Below are the code and all the weights of a small trained network. Each question names an input and a target symbol and asks about switching units off, where a switched-off unit gives its printed mean instead of its output.

import numpy as np


def w(rows, s, z=0):
    codes = np.array(rows[::2]) - 128.0
    scale = np.full(codes.shape[1], s)
    scale[-1] = z or s
    return codes * scale


def norm(h):
    return h / np.sqrt((h * h).mean(-1, keepdims=True) + 1e-5)


def f(y):
    return y / 2 * (1 + np.tanh(0.7978845608 * (y + 0.044715 * y**3)))


def softmax(a):
    e = np.exp(a - a.max(-1, keepdims=True))
    return e / e.sum(-1, keepdims=True)


def log_softmax(a):
    a = a - a.max(-1, keepdims=True)
    return a - np.log(np.exp(a).sum(-1, keepdims=True))


def net(x, mask):
    ids = ['ΓΛΞαβδζηθμπστφ'.index(c) for c in x.split()]
    T = len(ids)
    res = E[ids] + P[:T]
    u = 0
    for l in range(2):
        q, k, v = (norm(res) @ M[l].T for M in (Q, K, V))
        z = softmax(np.where(np.tri(T) > 0, q @ k.T / 2**0.5, -1e9)) @ v
        res = res + np.where(mask[u], z, O[l][:, -1]) @ O[l][:, :-1]
        u += 1
        y = f(norm(res) @ A[l][:, :-1].T + A[l][:, -1])
        res = res + np.where(mask[u : u + 4], y, B[l][:, -1]) @ B[l][:, :-1]
        u += 4
    return log_softmax(norm(res)[-1] @ U[:, :-1].T + U[:, -1])


Q, K, V, O, A, B = {}, {}, {}, {}, {}, {}
E = w([
[70,127,143,218,155,167,127,130,94],'Γ',
[166,170,84,144,146,200,196,156,133],'Λ',
[74,61,73,153,174,127,82,166,200],'Ξ',
[83,95,97,155,230,60,98,127,185],'α',
[108,143,134,118,170,10,158,156,84],'β',
[141,85,179,75,166,10,166,163,186],'δ',
[186,95,171,85,181,127,72,99,136],'ζ',
[175,106,156,79,198,80,49,162,149],'η',
[106,57,158,156,205,46,12,110,158],'θ',
[179,70,128,198,247,66,99,174,139],'μ',
[114,142,95,165,130,160,105,149,136],'π',
[121,118,33,203,205,189,54,187,163],'σ',
[50,66,163,96,157,112,29,202,59],'τ',
[152,73,155,93,186,178,31,107,186],'φ',
],0.015)
P = w([
[111,134,108,117,116,128,162,86,152],'0',
[185,92,53,211,159,67,79,148,213],'1',
[97,207,119,109,242,192,142,180,94],'2',
[164,99,135,100,198,139,16,50,84],'3',
[134,91,84,202,138,91,116,156,229],'4',
[149,161,178,123,160,148,170,199,41],'5',
[106,123,112,17,139,126,6,101,125],'6',
[152,100,117,242,134,156,117,134,198],'7',
],0.017)
Q[0] = w([
[81,136,106,2,82,196,83,115,40],'0.h0',
[155,108,106,189,21,164,183,214,210],'0.h0',
],0.0059)
K[0] = w([
[206,149,155,75,104,73,160,174,68],'0.h0',
[103,99,137,129,111,100,97,2,186],'0.h0',
],0.0083)
V[0] = w([
[96,152,136,197,179,173,32,255,101],'0.h0',
[140,48,220,144,147,32,85,90,193],'0.h0',
],0.0065)
O[0] = w([
[228,45,50,104,142,96,58,149,80,254],'0.h0',
[95,76,121,130,196,102,213,2,99,111],'0.h0',
],0.01,0.0076)
A[0] = w([
[110,170,151,125,193,163,200,234,2,251],'0.n0',
[101,169,32,129,211,213,128,155,134,190],'0.n1',
[68,223,126,143,47,223,98,101,153,54],'0.n2',
[251,132,98,189,94,124,124,155,224,130],'0.n3',
],0.0089,0.0032)
B[0] = w([
[241,65,224,160,54,144,68,222,148,229],'0.n0',
[195,68,229,94,136,45,156,142,99,254],'0.n1',
[64,151,82,114,158,170,121,80,3,143],'0.n2',
[26,132,45,100,139,152,116,149,101,252],'0.n3',
],0.012,0.0073)
Q[1] = w([
[73,86,87,255,157,132,126,164,177],'1.h0',
[98,179,118,115,92,120,123,176,154],'1.h0',
],0.012)
K[1] = w([
[7,202,187,72,172,163,213,68,59],'1.h0',
[2,145,71,73,119,171,86,103,111],'1.h0',
],0.0075)
V[1] = w([
[26,229,156,74,35,254,116,105,89],'1.h0',
[103,89,148,156,11,92,155,210,122],'1.h0',
],0.0096)
O[1] = w([
[255,172,143,66,78,126,159,167,158,2],'1.h0',
[103,39,76,192,100,8,234,141,199,151],'1.h0',
],0.016,0.0091)
A[1] = w([
[75,69,132,153,194,120,115,124,46,93],'1.n0',
[179,149,82,134,118,147,106,251,224,126],'1.n1',
[197,115,174,177,2,137,241,163,186,2],'1.n2',
[163,117,129,127,227,92,37,168,137,120],'1.n3',
],0.0099,0.0069)
B[1] = w([
[149,162,144,120,210,87,130,192,112,245],'1.n0',
[111,107,191,236,86,149,89,85,140,182],'1.n1',
[2,127,134,75,93,49,125,139,176,141],'1.n2',
[154,69,176,92,116,137,118,159,112,232],'1.n3',
],0.017,0.013)
U = w([
[237,85,217,32,189,57,190,236,132,16],'Γ',
[165,199,254,144,114,140,112,249,211,96],'Λ',
[74,40,167,252,82,165,101,61,159,2],'Ξ',
[124,199,182,185,169,102,142,77,114,65],'α',
[82,139,113,42,90,27,170,140,225,220],'β',
[70,133,142,138,175,84,220,25,183,252],'δ',
[176,192,189,126,167,126,112,70,143,131],'ζ',
[141,151,140,133,171,150,134,56,123,163],'η',
[63,175,157,177,109,139,93,42,74,98],'θ',
[185,76,27,176,155,66,249,51,155,179],'μ',
[154,187,18,72,72,169,43,154,59,254],'π',
[108,126,28,131,112,99,130,144,111,65],'σ',
[75,132,10,151,139,159,194,209,140,73],'τ',
[181,66,170,26,127,198,100,37,149,101],'φ',
],0.0072,0.0031)

Each question gives the input, a string of symbols that net reads in full, and the target symbol t.
The units are the heads (2 rows each of Q, K, V and O) and the neurons (one row each of A and B). Each row of codes is followed by its name. A weight is (code - 128) times the scale printed after its matrix; where a second scale follows, it is the last column's (O, A, B and U).
mask holds one flag per unit, layer by layer, with each layer's heads first. A switched-off unit (its flag False) gives its mean, the last column of its rows in O or B, instead of its output. The means were averaged over made-up inputs and are rounded, as every weight is.
A unit's drop is (log p(t) with every unit on - log p(t) with that unit switched off) / (log p(t) with every unit on - log p(t) with every unit switched off).
The circuit of an input: a set's keep is (log p(t) with only the set's units on - log p(t) with every unit switched off) / (log p(t) with every unit on - log p(t) with every unit switched off). Starting from all 10 units, units are removed one at a time, each time the one whose removal leaves the highest keep (on an exact tie, the one counted first), for as long as the keep stays at least 0.8.
circuit, biggest first: the units of the circuit, biggest drop first
k most important neurons: the k neurons with the biggest drops, biggest first
top k neurons in layer l: the k neurons of layer l with the biggest drops, biggest first
input η β Γ β π π π δ, target π: top 3 neurons in layer 0 : 0.n1; 0.n0; 0.n3
input ζ Ξ π δ π, target φ: 2 most important neurons : 1.n0; 0.n1
input Λ π Ξ τ Ξ, target β: top 2 neurons in layer 0 : 0.n2; 0.n0
input Γ π δ π Γ, target Ξ: top 2 neurons in layer 1 : 1.n1; 1.n0
input π Γ μ β θ, target Λ: circuit, biggest first : 0.h0; 1.h0; 0.n2; 1.n1
input β τ Γ δ Γ, target μ: circuit, biggest first : 0.h0; 1.h0; 0.n0
input Λ Λ Γ Γ Γ α δ δ, target β: top 2 neurons in layer 0 : 0.n2; 0.n0
input η Γ μ σ π σ β β, target π: circuit, biggest first : 1.h0; 0.h0; 0.n1
input β τ Γ δ Γ π Γ σ, target μ: most important neuron : 0.n0
input π Γ π δ τ, target Λ: circuit, biggest first : 0.h0; 0.n2; 1.h0; 1.n1
input β ζ Γ Γ β, target μ: 2 most important neurons : 0.n0; 0.n3
input δ α φ φ Ξ, target Γ: circuit, biggest first : 0.h0; 1.h0; 0.n1
input π Γ Γ Γ δ, target Λ: circuit, biggest first : 0.h0; 1.h0; 0.n2; 1.n1
input π δ Λ β σ, target Λ: circuit, biggest first : 0.h0; 0.n2; 1.h0; 1.n1
input Λ Γ π η μ, target β: top 2 neurons in layer 0 : 0.n2; 0.n0
input Λ Λ α ζ β, target β: 3 most important neurons : 0.n2; 1.n2; 0.n0
input η η Γ Γ π, target π: circuit, biggest first : 1.h0; 0.h0; 0.n0; 0.n1
input π π Γ Ξ Γ, target Λ: circuit, biggest first : 0.h0; 0.n2; 1.h0; 1.n1
input β μ π α π ζ Γ Γ, target μ: circuit, biggest first : 0.h0; 0.n0; 1.h0
input π Γ δ π η, target Λ: circuit, biggest first : 0.h0; 1.h0; 0.n2; 1.n1
input θ Γ π π, target π: circuit, biggest first : 0.h0
input Γ Γ Γ π η, target Ξ: 4 most important neurons : 1.n1; 0.n2; 0.n1; 1.n0
input Γ φ τ Γ α, target Ξ: most important neuron : 1.n1
input Γ α π β μ, target Ξ: 2 most important neurons : 1.n1; 0.n2
input β Γ Γ π Ξ Γ η Λ, target μ: top 3 neurons in layer 0 : 0.n0; 0.n3; 0.n1
input Γ π δ Ξ μ, target Ξ: 4 most important neurons : 0.n2; 1.n1; 1.n0; 0.n1
input Γ π μ Γ ζ, target Ξ: most important neuron : 0.n2
input β β Γ β Γ Γ τ φ, target μ: top 2 neurons in layer 0 : 0.n0; 0.n3
